Here is a tiny trained network, its code and every weight. The questions are about switching its units off for an input and a target symbol, where a switched-off unit gives its printed mean instead of its output.

import numpy as np


def w(rows, s, z=0):
    codes = np.array(rows[::2]) - 128.0
    scale = np.full(codes.shape[1], s)
    scale[-1] = z or s
    return codes * scale


def f(y):
    return np.maximum(y, 0)


def softmax(a):
    e = np.exp(a - a.max(-1, keepdims=True))
    return e / e.sum(-1, keepdims=True)


def log_softmax(a):
    a = a - a.max(-1, keepdims=True)
    return a - np.log(np.exp(a).sum(-1, keepdims=True))


def net(x, mask):
    ids = ['αβγδεζηθλμπστφψω'.index(c) for c in x.split()]
    T = len(ids)
    res = E[ids] + P[:T]
    u = 0
    for l in range(2):
        q, k, v = (res @ M[l].T for M in (Q, K, V))
        z = softmax(np.where(np.tri(T) > 0, q @ k.T / 3**0.5, -1e9)) @ v
        res = res + np.where(mask[u], z, O[l][:, -1]) @ O[l][:, :-1]
        u += 1
        y = f(res @ A[l][:, :-1].T + A[l][:, -1])
        res = res + np.where(mask[u : u + 16], y, B[l][:, -1]) @ B[l][:, :-1]
        u += 16
    return log_softmax(res[-1] @ U[:, :-1].T + U[:, -1])


Q, K, V, O, A, B = {}, {}, {}, {}, {}, {}
E = w([
[176,153,112,186,93,109,18],'α',
[126,143,34,95,92,104,136],'β',
[153,122,120,174,107,46,157],'γ',
[100,109,37,105,150,78,79],'δ',
[169,88,129,70,108,101,147],'ε',
[86,108,89,66,171,146,160],'ζ',
[77,143,105,228,101,153,81],'η',
[156,98,138,94,179,153,1],'θ',
[182,184,131,152,101,180,144],'λ',
[129,174,96,91,150,177,92],'μ',
[156,101,172,127,71,193,143],'π',
[71,77,118,105,122,175,70],'σ',
[116,37,191,145,190,81,76],'τ',
[166,150,173,170,205,162,116],'φ',
[83,56,166,199,100,139,91],'ψ',
[146,163,108,139,206,90,110],'ω',
],0.022)
P = w([
[187,50,1,194,219,131,233],'0',
[165,73,44,160,182,132,173],'1',
[133,89,76,145,160,126,137],'2',
[108,103,103,130,133,127,109],'3',
[79,115,132,111,123,125,83],'4',
[56,135,159,106,105,114,50],'5',
],0.0078)
Q[0] = w([
[153,209,175,110,121,99,244],'L0H0',
[156,28,213,147,45,169,156],'L0H0',
[160,217,145,219,115,170,115],'L0H0',
],0.011)
K[0] = w([
[154,154,160,130,109,91,196],'L0H0',
[151,55,197,149,49,140,142],'L0H0',
[154,246,161,211,117,162,116],'L0H0',
],0.013)
V[0] = w([
[215,124,111,173,134,80,254],'L0H0',
[118,108,117,174,107,90,183],'L0H0',
[140,116,121,127,132,144,136],'L0H0',
],0.005)
O[0] = w([
[56,177,223,84,31,126,1,197],'L0H0',
[43,165,134,72,113,117,124,245],'L0H0',
[138,128,134,124,114,107,111,177],'L0H0',
],0.0051,0.0011)
A[0] = w([
[133,161,208,103,171,206,85,65],'L0N0',
[224,94,103,109,161,165,229,75],'L0N1',
[168,146,93,153,165,82,254,231],'L0N2',
[164,133,115,112,139,170,242,198],'L0N3',
[157,167,48,131,70,154,71,111],'L0N4',
[27,151,177,141,73,108,89,3],'L0N5',
[13,168,250,150,126,116,9,45],'L0N6',
[134,114,110,111,153,179,245,36],'L0N7',
[132,138,78,157,126,166,195,53],'L0N8',
[97,117,174,132,194,100,137,72],'L0N9',
[169,94,89,121,167,225,145,45],'L0N10',
[166,221,209,193,205,224,207,26],'L0N11',
[182,239,133,61,186,62,135,3],'L0N12',
[142,48,174,141,137,67,188,60],'L0N13',
[94,143,113,11,141,121,140,143],'L0N14',
[67,171,185,81,122,168,128,142],'L0N15',
],0.0095,0.0041)
B[0] = w([
[108,147,159,209,179,2,127,177],'L0N0',
[197,115,85,64,111,229,113,206],'L0N1',
[127,161,108,187,184,144,231,252],'L0N2',
[194,118,174,88,135,212,130,218],'L0N3',
[141,213,162,105,200,112,136,250],'L0N4',
[173,115,29,70,112,169,55,196],'L0N5',
[197,113,41,92,97,207,123,222],'L0N6',
[134,101,126,87,138,198,90,167],'L0N7',
[105,168,110,128,116,177,73,167],'L0N8',
[212,87,106,135,116,146,137,162],'L0N9',
[105,125,177,90,113,106,42,240],'L0N10',
[208,153,117,92,98,55,176,180],'L0N11',
[134,86,152,204,94,232,159,150],'L0N12',
[143,114,113,177,134,113,221,228],'L0N13',
[157,136,128,110,197,125,229,219],'L0N14',
[124,83,192,169,183,139,147,150],'L0N15',
],0.0082,0.0036)
Q[1] = w([
[79,252,169,59,248,149,38],'L1H0',
[65,165,18,230,156,122,55],'L1H0',
[53,31,161,179,134,223,49],'L1H0',
],0.011)
K[1] = w([
[151,206,113,58,207,153,37],'L1H0',
[51,157,90,248,175,109,78],'L1H0',
[45,35,191,179,126,232,43],'L1H0',
],0.013)
V[1] = w([
[87,143,232,224,216,131,224],'L1H0',
[135,128,124,123,120,123,120],'L1H0',
[20,132,175,183,136,3,106],'L1H0',
],0.0053)
O[1] = w([
[133,112,91,79,66,133,27,126],'L1H0',
[141,124,134,138,137,131,129,127],'L1H0',
[218,128,66,79,140,254,177,2],'L1H0',
],0.0055,0.0066)
A[1] = w([
[164,107,119,7,102,202,34,66],'L1N0',
[138,173,141,173,52,148,168,167],'L1N1',
[47,151,121,17,140,137,169,61],'L1N2',
[130,133,170,71,56,181,144,37],'L1N3',
[54,132,189,112,104,61,90,122],'L1N4',
[83,126,179,160,123,155,179,120],'L1N5',
[112,155,78,131,120,109,118,92],'L1N6',
[208,144,145,44,132,205,169,137],'L1N7',
[128,75,132,132,75,127,121,85],'L1N8',
[112,120,122,180,159,126,171,45],'L1N9',
[126,187,117,122,129,34,106,34],'L1N10',
[159,176,130,93,72,115,50,2],'L1N11',
[69,104,98,167,104,112,97,71],'L1N12',
[119,195,146,116,128,104,169,106],'L1N13',
[126,103,132,82,131,128,166,173],'L1N14',
[175,114,71,105,61,196,101,27],'L1N15',
],0.011,0.0065)
B[1] = w([
[51,146,118,231,122,86,168,246],'L1N0',
[112,169,113,156,132,102,37,254],'L1N1',
[199,103,146,125,189,225,141,211],'L1N2',
[150,150,117,210,154,75,91,160],'L1N3',
[160,103,104,46,95,166,119,207],'L1N4',
[142,127,129,179,90,184,103,185],'L1N5',
[157,101,99,134,188,125,104,210],'L1N6',
[62,160,168,214,144,94,173,241],'L1N7',
[172,147,121,125,144,169,178,218],'L1N8',
[83,118,122,146,92,121,147,184],'L1N9',
[148,105,132,110,154,195,180,219],'L1N10',
[119,24,83,126,76,230,185,171],'L1N11',
[137,205,105,122,144,191,186,194],'L1N12',
[122,172,84,157,64,149,149,206],'L1N13',
[117,89,144,172,139,145,95,222],'L1N14',
[179,140,166,2,102,138,104,218],'L1N15',
],0.0086,0.0038)
U = w([
[129,143,130,225,177,126,170,239],'α',
[144,88,95,129,64,234,178,90],'β',
[151,188,104,116,160,165,221,30],'γ',
[142,107,144,137,193,90,47,66],'δ',
[93,103,179,76,127,80,231,163],'ε',
[86,226,187,58,184,114,120,170],'ζ',
[141,126,219,159,98,150,82,108],'η',
[192,43,116,166,156,119,137,5],'θ',
[151,139,53,121,62,26,107,148],'λ',
[242,156,170,130,163,111,165,42],'μ',
[137,113,170,129,189,186,157,46],'π',
[1,102,124,97,129,136,124,147],'σ',
[236,134,139,33,153,185,47,191],'τ',
[133,111,69,85,210,108,138,64],'φ',
[119,187,82,145,151,187,50,45],'ψ',
[154,225,161,136,91,150,180,82],'ω',
],0.0094,0.013)

Each question gives the input, a string of symbols that net reads in full, and the target symbol t.
The units are the heads (3 rows each of Q, K, V and O) and the neurons (one row each of A and B). Each row of codes is followed by its name. A weight is (code - 128) times the scale printed after its matrix; where a second scale follows, it is the last column's (O, A, B and U).
mask holds one flag per unit, layer by layer, with each layer's heads first. A switched-off unit (its flag False) gives its mean, the last column of its rows in O or B, instead of its output. The means were averaged over made-up inputs and are rounded, as every weight is.
A unit's drop is (log p(t) with every unit on - log p(t) with that unit switched off) / (log p(t) with every unit on - log p(t) with every unit switched off).
The circuit of an input: a set's keep is (log p(t) with only the set's units on - log p(t) with every unit switched off) / (log p(t) with every unit on - log p(t) with every unit switched off). Starting from the 12 units with the biggest drops (on a tie, the unit counted first), units are removed one at a time, each time the one whose removal leaves the highest keep (on an exact tie, the one counted first), for as long as the keep stays at least 0.8.
units of the circuit, in order: the units of the circuit, biggest drop first
most important unit: the unit with the biggest drop
top k neurons: the k neurons with the biggest drops, biggest first
top k neurons in layer l: the k neurons of layer l with the biggest drops, biggest first
drop when u is switched off: that unit's drop, to one decimal
input π ζ θ, target α: units of the circuit, in order -> [L1N0]
input γ γ γ γ, target β: units of the circuit, in order -> [L0H0 L1N11 L0N6]
input μ θ τ, target θ: units of the circuit, in order -> [L1H0 L0N9 L0N13 L0H0]
input γ ψ φ α α ζ, target π: units of the circuit, in order -> [L1N2 L0N14]
input π λ λ, target ω: units of the circuit, in order -> [L1N13 L0N11]
input α π γ θ β, target α: units of the circuit, in order -> [L0H0 L0N2]
input φ η ε, target ε: units of the circuit, in order -> [L1H0 L1N1]
input π π γ γ α γ, target β: units of the circuit, in order -> [L1N11 L0H0 L0N5 L0N6]
input π γ λ, target ω: top 2 neurons -> [L0N11 L1N13]
input μ μ γ η π, target α: top 4 neurons -> [L1N0 L1N3 L1N15 L1N7]
input ψ γ π τ γ ζ, target α: units of the circuit, in order -> [L1N7 L0H0]
input ε η η, target τ: units of the circuit, in order -> [L0N6 L1N15 L0N5]
input γ γ δ μ γ ζ, target α: units of the circuit, in order -> [L1N7 L0N14]
input ψ γ τ ψ, target β: most important unit -> L1N0
input γ ψ ψ τ, target θ: top 2 neurons in layer 0 -> [L0N9 L0N13]
input ψ η φ, target μ: top 3 neurons in layer 0 -> [L0N11 L0N0 L0N9]
input φ ψ μ δ ψ, target τ: top 2 neurons in layer 1 -> [L1N15 L1N7]
input ζ γ ζ, target τ: top 3 neurons -> [L1N2 L1N4 L0N2]
input μ γ η γ ε, target α: top 2 neurons in layer 0 -> [L0N14 L0N10]
input γ η η φ π φ, target μ: top 2 neurons -> [L0N11 L0N0]
input φ δ μ, target ζ: top neuron in layer 0 -> [L0N4]
input ψ γ ψ σ ε μ, target α: top 2 neurons in layer 1 -> [L1N15 L1N7]
input γ ω β β π, target α: top 2 neurons in layer 1 -> [L1N0 L1N3]
input γ μ γ, target τ: top 2 neurons -> [L1N15 L0N6]
input δ α μ π, target η: drop when L1N4 is switched off -> 0.2
input π ψ δ γ, target λ: drop when L1N7 is switched off -> 0.2
input π φ σ π, target η: drop when L0N14 is switched off -> 0.0
